Each row has a name. Each piece below is followed by the name of the row it came from, unless a question asks for something else. Each question is about the rows just above it.

nago: [ 70.1  12.6 -11.5  29.2 -68.7 -23.4   6.0  14.0  20.2  24.8  10.3 -15.3
  -6.1   8.4  43.2 -48.5]
Rog: [-75.5 -10.7  -6.7  -8.0  84.1   3.5  13.6 -13.7  -9.1 -21.8  20.2 -48.5
  24.8   8.4  -7.0  43.2]
paru: [ 70.1  10.3  12.5   6.0 -68.7  -6.1 -23.4 -11.5  14.0  29.2  20.2 -48.5
  24.8   8.4 -15.3  43.2]
Which row holds these entries in another order? [ 43.2 -15.3   8.4  24.8 -48.5  20.2  29.2  14.0 -11.5 -23.4  -6.1 -68.7
   6.0  12.5  10.3  70.1]
paru
Put [-15.3  43.2  70.1  10.3  12.5   6.0 -68.7  -6.1 -23.4 -11.5  14.0  29.2
  20.2 -48.5  24.8   8.4] back in order: which row is it?
paru
Which row holds these entries in another order? [-68.7 -48.5 -23.4 -15.3 -11.5  -6.1   6.0   8.4  10.3  12.6  14.0  20.2
  24.8  29.2  43.2  70.1]
nago
Put [ 43.2  -7.0   8.4  24.8 -48.5  20.2 -21.8  -9.1 -13.7  13.6   3.5  84.1
  -8.0  -6.7 -10.7 -75.5] back in order: which row is it?
Rog

Pav: [ 41.0  78.3 -75.9 -69.0  77.9 -37.3]
vuba: [  4.7  78.7 -16.0 -80.0  71.4   6.1]
Ligi: [ 26.0  25.0 -38.2 -24.8  23.3 -21.0]
zofu: [ 43.3   5.5 -36.2   4.9  -9.5 -28.0]
talo: [  4.7  78.7 -28.8 -80.0  71.4   6.1]
Which row holds these entries in another order? [ 77.9 -37.3  41.0  78.3 -75.9 -69.0]
Pav
Put [ 77.9  78.3 -69.0  41.0 -75.9 -37.3] back in order: which row is it?
Pav

Sazov: [  3.6   9.3  -8.6  -4.7  26.1  -2.9  11.9  11.3 -23.0 -26.0  -4.0 -24.7
  -9.5  25.1  11.0 -30.2   1.7   2.7   9.5  12.7  11.7   7.9 -33.3 -15.9
  25.0   2.4  -5.2]
zosu: [  3.6  11.3 -33.3  -9.4   1.7 -26.0  -4.0  -8.6 -15.9  11.0 -24.7   7.9
  -4.7  -2.9 -30.2  11.7   9.5  12.7   2.7 -23.0   2.4  25.0  11.9  -5.2
  26.1   9.3  25.1]
Dogap: [  7.9  10.1   9.8   3.5  21.3 -10.0  13.8   1.4  21.0  -1.1 -12.0 -12.7
   4.2   6.7  -4.3  -8.3 -14.3   6.0   4.0   5.8  -5.5   2.5  -7.8  20.4
  10.1   0.2 -15.9]
Muzis: [ 25.0   1.7   2.4   9.5   7.9  -2.9 -33.3   3.6 -15.9 -30.3  -4.0   2.7
  11.0  12.7  11.3  11.7 -26.0  11.9  -8.6 -23.0   9.3 -24.7  25.1  -4.7
  -9.4  26.1  -5.2]
Put [-15.9   0.2  10.1  20.4  -7.8   2.5  -5.5   5.8   4.0   6.0 -14.3  -8.3
  -4.3   6.7   4.2 -12.7 -12.0  -1.1  21.0   1.4  13.8 -10.0  21.3   3.5
   9.8  10.1   7.9] back in order: which row is it?
Dogap
Which row holds these entries in another order? [-33.3 -30.2 -26.0 -24.7 -23.0 -15.9  -9.5  -8.6  -5.2  -4.7  -4.0  -2.9
   1.7   2.4   2.7   3.6   7.9   9.3   9.5  11.0  11.3  11.7  11.9  12.7
  25.0  25.1  26.1]
Sazov
[ 25.1   3.6  11.3 -33.3  -9.4   1.7 -26.0  -4.0  -8.6 -15.9  11.0 -24.7
   7.9  -4.7  -2.9 -30.2  11.7   9.5  12.7   2.7 -23.0   2.4  25.0  11.9
  -5.2  26.1   9.3] is which row reordered?
zosu
Put [  9.3  25.1  -5.2 -33.3  -2.9 -23.0  11.9  -9.4  -8.6   9.5 -24.7  11.7
   3.6 -26.0  25.0  11.0  -4.0 -30.3  26.1 -15.9  11.3   1.7  12.7   7.9
  -4.7   2.7   2.4] back in order: which row is it?
Muzis
[ 11.7  -2.9  -9.5 -30.2   2.4   1.7  11.0 -15.9  25.0   3.6   9.3 -23.0
  -4.7  11.9   9.5 -24.7  -5.2   7.9  11.3  25.1  -4.0 -33.3  26.1   2.7
  -8.6 -26.0  12.7] is which row reordered?
Sazov
Which row holds these entries in another order? [ 26.1   9.3  25.1   3.6  11.3 -33.3  -9.4   1.7 -26.0  -4.0  -8.6 -15.9
  11.0 -24.7   7.9  -4.7  -2.9 -30.2  11.7   9.5  12.7   2.7 -23.0   2.4
  25.0  11.9  -5.2]
zosu

sotog: [-42.6   9.3  18.9 -10.8 -19.6  26.6 -32.1   7.7   6.7  66.1  45.2 -34.6
 -40.7 -28.3]
lalon: [ -1.6 -10.5 -84.7  24.0   5.7  24.8 -18.6  49.5 -21.3 -21.5  -4.7  -7.3
  22.1 -15.0]
banob: [-84.7  24.8 -40.7 -21.3 -41.6 -31.3   5.7  -1.6 -10.5 -34.3  49.5 -18.5
  81.9  24.0]
sasi: [-21.3 -84.7 -34.3 -10.4  49.5 -41.6 -18.5 -31.3  24.0  -1.6 -40.7  24.8
   5.7  81.9]
Put [ 66.1 -10.8 -34.6  18.9   9.3   7.7 -42.6   6.7 -40.7 -28.3  45.2 -19.6
 -32.1  26.6] back in order: which row is it?
sotog
[-84.7 -41.6 -40.7 -34.3 -31.3 -21.3 -18.5 -10.4  -1.6   5.7  24.0  24.8
  49.5  81.9] is which row reordered?
sasi
[-15.0  -1.6 -10.5 -84.7  24.0   5.7  24.8 -18.6  49.5 -21.3 -21.5  -4.7
  -7.3  22.1] is which row reordered?
lalon
Put [ 66.1 -40.7 -10.8 -34.6   7.7  45.2   9.3   6.7 -28.3 -32.1 -19.6 -42.6
  18.9  26.6] back in order: which row is it?
sotog
[-84.7 -41.6 -40.7 -34.3 -31.3 -21.3 -18.5 -10.5  -1.6   5.7  24.0  24.8
  49.5  81.9] is which row reordered?
banob
Which row holds these entries in another order? [ -1.6  24.8 -41.6 -10.5 -40.7 -21.3 -31.3  24.0  49.5 -84.7   5.7  81.9
 -34.3 -18.5]
banob
[-31.3   5.7  -1.6 -10.5 -34.3  49.5 -18.5  81.9  24.0 -84.7  24.8 -40.7
 -21.3 -41.6] is which row reordered?
banob

kuzo: [  6.7 -10.3   3.9  -6.6   2.8  -3.5   8.9 -10.8  -3.4   2.9]
gipas: [ 34.9  22.8 -63.6  12.6 -31.9  31.9 -21.0 -17.7 -76.0  73.6]
nef: [ 57.1  13.1   5.3   5.5  37.5  13.7   5.8 -34.1  -3.1 -34.2]
befig: [-20.9  -3.2  -1.0 -16.9   9.1 -63.5 -17.8  39.9 -45.9  50.1]
Pusom: [ 2.0  4.8 -4.6  2.9  8.4  0.5 -5.7 -2.9 10.4 -5.7]
pabo: [ 14.9  -9.6  35.6  -8.7  16.1  -2.6 -33.5 -27.2 -19.3 -33.9]
pebag: [-11.0   3.1  -3.3 -11.0 -29.5  -2.2  30.4  43.0  21.9  34.4]
vog: [ -5.8  12.3  13.2  -2.4   6.4  22.7 -21.6  -1.0   4.4 -20.7]
gazag: [  4.9  -0.9   7.3  31.9  25.2 -12.1   2.1 -15.5  19.6   4.6]
vegul: [ -0.6  29.7 -19.9   8.4 -15.7   9.2   8.6  28.8  19.0  -2.7]
fam: [-21.8   5.4 -15.8   7.7 -10.5   1.2  -8.7 -10.0  -6.6  -0.1]
[-10.8 -10.3  -6.6  -3.5  -3.4   2.8   2.9   3.9   6.7   8.9] is which row reordered?
kuzo
[-76.0  73.6  34.9  22.8 -63.6  12.6 -31.9  31.9 -21.0 -17.7] is which row reordered?
gipas

kefi: [ 26.3 -30.4   4.8  -2.9  -1.6  14.6  -0.9 -65.6  24.5]
pul: [ 14.6  -1.0  26.3  -2.9 -65.6  -1.6   4.8 -30.4  24.5]
sazus: [-65.6  -0.9  14.6  -1.6 -30.4  24.5  -2.9  26.3   4.9]
[ 24.5  26.3 -30.4   4.8  -2.9  -1.6  14.6  -0.9 -65.6] is which row reordered?
kefi
Put [ 14.6 -30.4  26.3   4.8  -1.6  -2.9  -0.9 -65.6  24.5] back in order: which row is it?
kefi
[-65.6  -1.6  14.6   4.8  -0.9  26.3  24.5 -30.4  -2.9] is which row reordered?
kefi
Put [ 24.5  14.6  -1.0  26.3  -2.9 -65.6  -1.6   4.8 -30.4] back in order: which row is it?
pul
Put [ -2.9  14.6 -65.6   4.8  26.3  -1.6  -0.9  24.5 -30.4] back in order: which row is it?
kefi

